Here is a tiny trained network, its code and every weight. The questions are about switching its units off for an input and a class, where a switched-off unit gives its printed mean instead of its output.

import numpy as np


def w(rows, s, z=0):
    codes = np.array(rows[::2]) - 128.0
    scale = np.full(codes.shape[1], s)
    scale[-1] = z or s
    return codes * scale


def f(y):
    return np.maximum(y, 0)


def log_softmax(a):
    a = a - a.max(-1, keepdims=True)
    return a - np.log(np.exp(a).sum(-1, keepdims=True))


def net(x, mask):
    res = np.array(x, float).reshape(1, 3) / 4 @ E
    y = f(res @ A[0][:, :-1].T + A[0][:, -1])
    res = res + np.where(mask, y, B[0][:, -1]) @ B[0][:, :-1]
    return log_softmax(res[-1] @ U[:, :-1].T + U[:, -1])


A, B = {}, {}
E = w([
[167,152,65,128,43],'x0',
[108,251,191,118,74],'x1',
[142,126,204,238,37],'x2',
],0.016)
A[0] = w([
[128,191,153,161,139,221],'neuron 0',
[65,91,99,225,133,188],'neuron 1',
[240,168,152,170,100,151],'neuron 2',
[109,40,117,149,118,254],'neuron 3',
[185,154,128,254,62,200],'neuron 4',
[37,105,243,169,143,156],'neuron 5',
[34,211,169,38,149,193],'neuron 6',
],0.013,0.0063)
B[0] = w([
[61,176,123,207,132,181],'neuron 0',
[206,33,164,174,230,186],'neuron 1',
[191,164,187,26,34,194],'neuron 2',
[228,79,87,162,226,204],'neuron 3',
[192,109,171,58,54,253],'neuron 4',
[101,143,195,254,177,208],'neuron 5',
[37,197,153,72,200,208],'neuron 6',
],0.0075,0.023)
U = w([
[192,28,160,109,76,20],'0',
[144,234,105,143,13,178],'1',
[183,2,3,144,197,156],'2',
[161,84,229,236,195,3],'3',
[33,219,135,66,235,218],'4',
],0.0098,0.0033)

Each question gives the input, the list of numbers given to net, and the class t.
The units are the neurons (one row each of A and B). Each row of codes is followed by its name. A weight is (code - 128) times the scale printed after its matrix; where a second scale follows, it is the last column's (A, B and U).
mask holds one flag per neuron, in row order. A switched-off neuron (its flag False) gives its mean, the last column of its row in B, instead of its output. The means were averaged over made-up inputs and are rounded, as every weight is.
A unit's drop is (log p(t) with every unit on - log p(t) with that unit switched off) / (log p(t) with every unit on - log p(t) with every unit switched off).
The circuit of an input: a set's keep is (log p(t) with only the set's units on - log p(t) with every unit switched off) / (log p(t) with every unit on - log p(t) with every unit switched off). Starting from all 7 units, units are removed one at a time, each time the one whose removal leaves the highest keep (on an exact tie, the one counted first), for as long as the keep stays at least 0.8.
circuit, biggest first: the units of the circuit, biggest drop first
top k neurons: the k neurons with the biggest drops, biggest first
drop when u is switched off: that unit's drop, to one decimal
input [0,-3,1], class 2: top neuron -> neuron 5
input [3,1,5], class 0: top 2 neurons -> neuron 4; neuron 6
input [3,5,-2], class 4: top 2 neurons -> neuron 6; neuron 4
input [2,1,-2], class 4: top 2 neurons -> neuron 4; neuron 2
input [-7,-4,-4], class 2: circuit, biggest first -> neuron 3; neuron 0
input [-5,0,-1], class 4: top 3 neurons -> neuron 1; neuron 6; neuron 4
input [-1,6,8], class 1: top 2 neurons -> neuron 2; neuron 4
input [2,3,8], class 1: top 2 neurons -> neuron 0; neuron 3
input [0,4,1], class 1: top 3 neurons -> neuron 1; neuron 3; neuron 2
input [6,-1,-7], class 4: top 3 neurons -> neuron 3; neuron 1; neuron 4
input [4,-8,5], class 2: top 2 neurons -> neuron 3; neuron 1
input [-1,7,2], class 4: top 2 neurons -> neuron 6; neuron 5
input [-5,-7,2], class 2: drop when neuron 6 is switched off -> 0.2
input [1,6,-1], class 4: drop when neuron 6 is switched off -> 1.2
input [4,-1,-7], class 4: circuit, biggest first -> neuron 3
input [7,7,-5], class 4: drop when neuron 6 is switched off -> 0.8
